Small tables with named rows and columns. After each table, cells are looked up by row and column.

busubom =
          nuf  fufotok   guk
zopepa   5957     8148  3229
fidalot  7614     6776  2985
firifu   1406     6089  5960
ditu     6767     1565  5176

guk of zopepa is 3229
nuf of firifu is 1406
fufotok of ditu is 1565
nuf of zopepa is 5957
guk of ditu is 5176
nuf of fidalot is 7614
Row with the largest guk: firifu

Table nud
,tos,lin,lunoder,rurif,mafonaz,muk,risuman,ger,duse
sife,0.0,0.3,0.3,0.3,0.2,-0.1,0.0,0.3,-0.1
pemez,0.0,0.1,0.1,0.1,0.1,0.0,0.0,0.1,0.0
mitoz,-0.2,0.4,0.4,0.5,0.2,-0.3,-0.2,0.5,-0.2
fep,0.3,-0.5,-0.6,-0.6,-0.3,0.6,0.3,-0.6,0.3
fatesu,-0.3,0.5,0.5,0.6,0.2,-0.4,-0.3,0.6,-0.3
lopegam,0.1,0.0,0.0,0.0,0.0,0.1,0.1,0.0,0.1
zonu,0.1,-0.1,-0.1,-0.2,-0.1,0.2,0.1,-0.2,0.1
bapip,0.1,-0.2,-0.2,-0.2,-0.2,0.3,0.1,-0.3,0.1
futevu,-0.3,0.6,0.6,0.7,0.3,-0.5,-0.3,0.7,-0.3
mog,-0.5,0.8,0.8,0.9,0.3,-0.7,-0.5,0.9,-0.5
zorab,0.0,0.0,0.0,0.0,0.0,0.1,0.0,0.0,0.0
vigepe,0.0,0.1,0.1,0.1,0.1,0.0,0.0,0.1,0.0
rivuzi,0.1,-0.1,-0.1,-0.1,-0.1,0.1,0.1,-0.1,0.1

futevu, mafonaz: 0.3
pemez, risuman: 0.0
zonu, tos: 0.1
fep, duse: 0.3
bapip, risuman: 0.1
zonu, lunoder: -0.1
zorab, mafonaz: 0.0
vigepe, duse: 0.0
bapip, muk: 0.3
fatesu, muk: -0.4
rivuzi, ger: -0.1
bapip, ger: -0.3
zorab, tos: 0.0
fatesu, ger: 0.6
lopegam, ger: 0.0
rivuzi, duse: 0.1
bapip, lin: -0.2
Row with the largest rurif: mog

Table livabil
fields: lufud, tiv, mem, semuve
tini: [0.51, 0.60, 0.21, 0.54]
zepamo: [0.51, 0.60, 0.21, 0.54]
bigibot: [0.52, 0.44, 0.81, 0.49]
felorin: [0.52, 0.44, 0.82, 0.49]
dos: [0.52, 0.44, 0.81, 0.49]
nugab: [0.51, 0.60, 0.21, 0.54]
sud: [0.51, 0.60, 0.21, 0.54]
pideb: [0.52, 0.44, 0.82, 0.49]
porag: [0.52, 0.44, 0.82, 0.49]

What is the lufud of dos in livabil? 0.52
What is the semuve of pideb in livabil? 0.49
What is the mem of nugab in livabil? 0.21
What is the tiv of bigibot in livabil? 0.44
What is the mem of porag in livabil? 0.82
What is the mem of zepamo in livabil? 0.21
What is the tiv of zepamo in livabil? 0.60
What is the tiv of nugab in livabil? 0.60
What is the mem of pideb in livabil? 0.82
What is the tiv of felorin in livabil? 0.44
What is the semuve of felorin in livabil? 0.49

fub =
	gagubag	fedo	gelobud	bidi	kamufi	luzi	sok	fikata	vin	lilizak
mubakog	154	116	37	89	90	93	89	81	80	102
zuvelot	130	84	194	116	117	89	166	122	157	90
biko	66	133	46	139	98	109	81	118	55	113
nitumat	79	105	79	148	66	61	115	118	63	76
todu	50	146	73	145	118	142	82	135	71	141
nubu	193	94	157	77	128	113	134	92	165	111
keke	31	142	108	164	130	145	102	151	89	137
ros	53	131	165	151	142	161	122	157	135	145

What is the bidi of todu in fub? 145
What is the sok of todu in fub? 82
What is the luzi of biko in fub? 109
What is the kamufi of ros in fub? 142
What is the bidi of mubakog in fub? 89
What is the gagubag of biko in fub? 66
What is the fedo of biko in fub? 133
What is the gagubag of zuvelot in fub? 130

noraz =
columns: kunima, deniz, vali, nug, tugelof, tife
res: [672, 276, 170, 345, 216, 310]
kaz: [627, 685, 807, 227, 53, 193]
suba: [260, 258, 139, 769, 713, 213]
zufegan: [699, 406, 310, 330, 109, 564]
zolonel: [804, 654, 347, 578, 445, 345]
vud: [656, 153, 488, 130, 784, 693]
vav: [250, 440, 674, 544, 235, 346]
pepir: [88, 202, 406, 796, 431, 626]

What is the deniz of pepir in noraz?
202
What is the nug of suba in noraz?
769
What is the vali of vud in noraz?
488
What is the tugelof of vav in noraz?
235
What is the nug of vud in noraz?
130
What is the nug of zolonel in noraz?
578
What is the nug of pepir in noraz?
796
What is the deniz of kaz in noraz?
685
What is the nug of res in noraz?
345
What is the tugelof of zufegan in noraz?
109
What is the tife of vud in noraz?
693
What is the deniz of vav in noraz?
440
What is the deniz of zolonel in noraz?
654
What is the kunima of suba in noraz?
260
What is the tife of res in noraz?
310
What is the kunima of kaz in noraz?
627
What is the tugelof of res in noraz?
216
What is the tugelof of vud in noraz?
784
What is the vali of res in noraz?
170

rozugip
        vupadag   befomu  zubevik    bufiz    lazup   zapanu
zezur     2.721    9.037   33.702    5.354   74.300  -22.659
fug     -49.283   45.584   17.666   27.008   43.092   -0.038
funine  -25.416   -6.077  -34.502    3.784  -72.626   13.686
zem      13.690  -65.476   -6.566  -14.101  -20.302  -48.149

funine, zapanu: 13.686
zem, befomu: -65.476
zem, bufiz: -14.101
zem, lazup: -20.302
fug, befomu: 45.584
fug, zapanu: -0.038
zem, zapanu: -48.149
zem, zubevik: -6.566
fug, vupadag: -49.283
funine, befomu: -6.077
zezur, vupadag: 2.721
zezur, zapanu: -22.659
funine, zubevik: -34.502
zezur, bufiz: 5.354
zezur, zubevik: 33.702
fug, zubevik: 17.666

gafali =
         begifo  tid  suli  pem  rulel
zet         149   50   208  168    121
barezed     158   53   211  106    198
femakub     129   36   123  173     96
tozal       141   45   204  175     96

barezed, tid => 53
femakub, tid => 36
zet, rulel => 121
tozal, pem => 175
zet, begifo => 149
femakub, suli => 123
zet, suli => 208
zet, tid => 50
zet, pem => 168
barezed, rulel => 198
Which row has the largest tid? barezed

fitu
fields: rarudu, nukuvo, nafo, ref
tuzam: [58, 126, 103, 212]
biku: [207, 127, 150, 56]
ragubun: [208, 128, 149, 56]
lofa: [210, 130, 154, 55]
monosu: [206, 119, 139, 55]
suv: [58, 131, 108, 213]
zovar: [58, 125, 103, 211]
morutu: [210, 130, 154, 55]
siz: [59, 127, 108, 211]

ref of suv is 213
nafo of morutu is 154
ref of monosu is 55
nukuvo of ragubun is 128
rarudu of morutu is 210
rarudu of tuzam is 58
nafo of ragubun is 149
nafo of biku is 150
nafo of tuzam is 103
nafo of lofa is 154
nukuvo of lofa is 130
nafo of zovar is 103

gisuf:
        zelori   gir  goroke  vaki   mon   lon  lokiru  fulor  kuro
nivel     7764  7869    8536  4814  8450  6651    2051   4377  6589
miz       2331  8249    4994  2746  7640  3260    7096   2355  4111
minate    2745  5283    5555  2246  8102  8698    8373   4958  3601
mamun     3944  5667    6530  6742  6699  6960    7396   8387  7640
mit       7190  5081    7830  6622  2072  7865    8062   5280  9268
tenebu    4380  5621    8568  7723  7508  6352    7832   8200  3015
potul     5162  8768    3729  5522  7210  4736    8563   4236  3088
fav       3923  9000    4577  3083  4195  8785    7191   8462  4277
zenu      6828  6192    3528  4010  7966  6997    6500   4210  4067
pov       4429  8368    5853  1959  3088  2101    6207   3887  3232
poz       8731  9201    4959  8525  7271  3525    9130   9038  7878

pov, kuro -> 3232
miz, lokiru -> 7096
poz, goroke -> 4959
mit, lon -> 7865
pov, lon -> 2101
miz, kuro -> 4111
minate, mon -> 8102
potul, goroke -> 3729
mit, goroke -> 7830
pov, goroke -> 5853
fav, kuro -> 4277
potul, kuro -> 3088
fav, vaki -> 3083
poz, lon -> 3525
mamun, kuro -> 7640
poz, gir -> 9201
mamun, gir -> 5667
pov, lokiru -> 6207
tenebu, lon -> 6352
Which row has the largest gir? poz

riz =
	biv	motili	temote	duvu	zovo	depat	sodep	zut	pavagi
pavugez	98	62	79	104	65	122	76	159	109
bekim	98	132	1	122	86	146	8	96	88
kez	118	65	169	78	113	87	158	113	113
pas	113	140	89	124	49	102	53	100	24
gugozem	50	171	70	147	105	71	96	80	102
sed	89	143	25	116	136	127	47	73	119
bif	50	90	142	111	128	57	195	109	179
vam	110	132	97	93	155	105	115	41	121
nivanos	78	115	163	123	52	50	170	102	82

What is the motili of kez in riz? 65
What is the zut of kez in riz? 113
What is the pavagi of pas in riz? 24
What is the sodep of nivanos in riz? 170
What is the pavagi of pavugez in riz? 109
What is the temote of kez in riz? 169
What is the zut of sed in riz? 73
What is the depat of bif in riz? 57
What is the temote of nivanos in riz? 163
What is the zut of gugozem in riz? 80
What is the sodep of pavugez in riz? 76
What is the motili of pas in riz? 140
What is the duvu of sed in riz? 116
What is the temote of bekim in riz? 1
What is the duvu of nivanos in riz? 123
Row with the largest depat: bekim

